Here is a tiny trained network, its code and every weight. The questions are about switching its units off for an input and a class, where a switched-off unit gives its printed mean instead of its output.

import numpy as np


def w(rows, s, z=0):
    codes = np.array(rows[::2]) - 128.0
    scale = np.full(codes.shape[1], s)
    scale[-1] = z or s
    return codes * scale


def f(y):
    return y / 2 * (1 + np.tanh(0.7978845608 * (y + 0.044715 * y**3)))


def log_softmax(a):
    a = a - a.max(-1, keepdims=True)
    return a - np.log(np.exp(a).sum(-1, keepdims=True))


def net(x, mask):
    res = np.array(x, float).reshape(1, 4) / 4 @ E
    y = f(res @ A[0][:, :-1].T + A[0][:, -1])
    res = res + np.where(mask, y, B[0][:, -1]) @ B[0][:, :-1]
    return log_softmax(res[-1] @ U[:, :-1].T + U[:, -1])


A, B = {}, {}
E = w([
[130,141,139,149,129],'x0',
[209,239,38,76,168],'x1',
[192,53,23,233,95],'x2',
[254,81,224,95,107],'x3',
],0.0083)
A[0] = w([
[208,112,129,115,115,28],'N1',
[70,206,169,66,159,45],'N2',
[109,89,234,97,106,146],'N3',
[71,66,146,170,109,194],'N4',
[123,149,100,127,88,84],'N5',
[249,97,172,117,132,54],'N6',
[116,128,153,134,133,77],'N7',
[127,115,188,105,150,125],'N8',
[83,198,164,66,148,185],'N9',
[160,105,207,86,110,137],'N10',
[43,43,154,188,111,79],'N11',
[75,136,125,133,136,53],'N12',
[233,108,148,107,111,169],'N13',
[152,146,128,105,129,244],'N14',
[133,152,44,146,111,129],'N15',
],0.016,0.011)
B[0] = w([
[126,150,91,131,103,160],'N1',
[131,155,63,130,36,206],'N2',
[147,173,103,119,236,228],'N3',
[116,106,214,102,106,242],'N4',
[139,152,148,103,149,131],'N5',
[134,86,104,117,3,215],'N6',
[105,93,134,118,158,124],'N7',
[101,121,127,141,193,169],'N8',
[133,70,228,115,54,247],'N9',
[130,127,112,147,215,206],'N10',
[143,139,83,135,14,228],'N11',
[174,127,184,139,126,141],'N12',
[95,135,221,108,118,241],'N13',
[126,136,79,163,119,222],'N14',
[137,147,74,125,180,207],'N15',
],0.022,0.013)
U = w([
[141,109,255,105,69,25],'0',
[143,150,83,170,8,252],'1',
[152,194,117,158,232,109],'2',
],0.0084,0.0044)

Each question gives the input, the list of numbers given to net, and the class t.
The units are the neurons (one row each of A and B). Each row of codes is followed by its name. A weight is (code - 128) times the scale printed after its matrix; where a second scale follows, it is the last column's (A, B and U).
mask holds one flag per neuron, in row order. A switched-off neuron (its flag False) gives its mean, the last column of its row in B, instead of its output. The means were averaged over made-up inputs and are rounded, as every weight is.
A unit's drop is (log p(t) with every unit on - log p(t) with that unit switched off) / (log p(t) with every unit on - log p(t) with every unit switched off).
The circuit of an input: a set's keep is (log p(t) with only the set's units on - log p(t) with every unit switched off) / (log p(t) with every unit on - log p(t) with every unit switched off). Starting from the 12 units with the biggest drops (on a tie, the unit counted first), units are removed one at a time, each time the one whose removal leaves the highest keep (on an exact tie, the one counted first), for as long as the keep stays at least 0.8.
circuit, biggest first: the units of the circuit, biggest drop first
unit that matters most: the unit with the biggest drop
top k neurons: the k neurons with the biggest drops, biggest first
drop when u is switched off: that unit's drop, to one decimal
input [2,-6,-6,1], class 2: top 2 neurons	(N3, N10)
input [-6,-1,8,1], class 0: unit that matters most	N2
input [3,-4,0,3], class 2: circuit, biggest first	(N9, N3)
input [2,0,3,1], class 0: top 2 neurons	(N11, N2)
input [-6,-2,-3,-8], class 0: top 2 neurons	(N9, N12)
input [0,-8,0,3], class 2: top 3 neurons	(N3, N9, N10)
input [-5,1,-8,-2], class 1: top 3 neurons	(N2, N4, N13)
input [-2,0,-2,6], class 2: top 2 neurons	(N3, N10)
input [2,-2,6,4], class 0: top 2 neurons	(N13, N2)
input [-6,-1,-3,-7], class 0: top 4 neurons	(N9, N6, N12, N14)
input [-6,-3,-1,-6], class 0: top 4 neurons	(N4, N2, N14, N6)
input [5,0,0,-7], class 0: top 2 neurons	(N2, N6)
input [-6,-3,-3,6], class 2: drop when N6 is switched off	0.0
input [7,-5,-3,3], class 2: circuit, biggest first	(N3)
input [1,2,8,-4], class 2: drop when N6 is switched off	0.1
input [-6,-4,-2,2], class 2: drop when N3 is switched off	0.2
